[ -5 -50  26   7  31   6 -32   4  25  27 -35 -20  -3  -6  11  14 -34  14
  30  17  16 -20 -62   3   2 -50  56] : 0
[-11   4 -29 -26  15  27  -2  -3  16 -12 -16 -36  -7 -28  10  35 -40  -4
  -4   6  -1  -1   6  15  22  13  -4] : 12
[-17 -39  10 -10  41  27 -35   0  57  14 -44 -42  -5 -24  12  42 -69  27
  39  11  19 -24 -30  18  30 -35  45] : 0
[ -6 -24  59  14  56  14 -19   2 -10   7  -5 -23  12 -25   2  -2  -6   1
   3  14   4  -3 -24   9  -6 -30  13] : 9
[ -3 -18 -17 -17  -1   5  -6   1   7  -4 -24 -32  -6  -5   6  20 -28   0
   8  16   6   2  -3  11  18  11   5] : 10
[ -6 -12  17  -3  29   7 -10   0  -3   1  -7 -19   3 -17   6   9 -17  -1
   1   9   1  -2 -12   8   1 -11   9] : 11
[ -7 -52  55   5  48  13 -29   5  -1  17 -25 -36   5 -20   9   9 -32   4
  23  25  16 -10 -43  11   4 -34  39] : 5
[-12 -31  54   5  32  60 -24   4  36   5 -10 -27  10 -28  -9   4   6  -1
   2   9   8  -8  -9  10  17 -23  11] : 8
[-18  -5 -14 -28  24  69 -20  -1  62 -15 -23 -51  -3 -41  -1  42 -36   1
  -2   1   3  -8  19  24  50  10 -10] : 10
[-16 -37  56   4  61  40 -31   2  39   7 -22 -37  10 -36   2  24 -32  18
  17  11  11 -12 -21  17  16 -33  28] : 5
[-14 -19  22  -6  26  31 -18  -2  61  -3 -17 -25   4 -22  -5  34 -47  28
  20  -3  11 -12   8  16  34 -14  15] : 6
[-13 -25  32  -2  29  66 -22   1  59   7 -17 -28   3 -29  -3  15  -8   7
   9   2   9 -16  -9  10  24 -25  18] : 5
[-11 -30   9  -7  17  22 -22  -1  56   4 -30 -25  -1 -13   1  35 -55  32
  32   1  16 -14  -2  16  34 -16  31] : 3
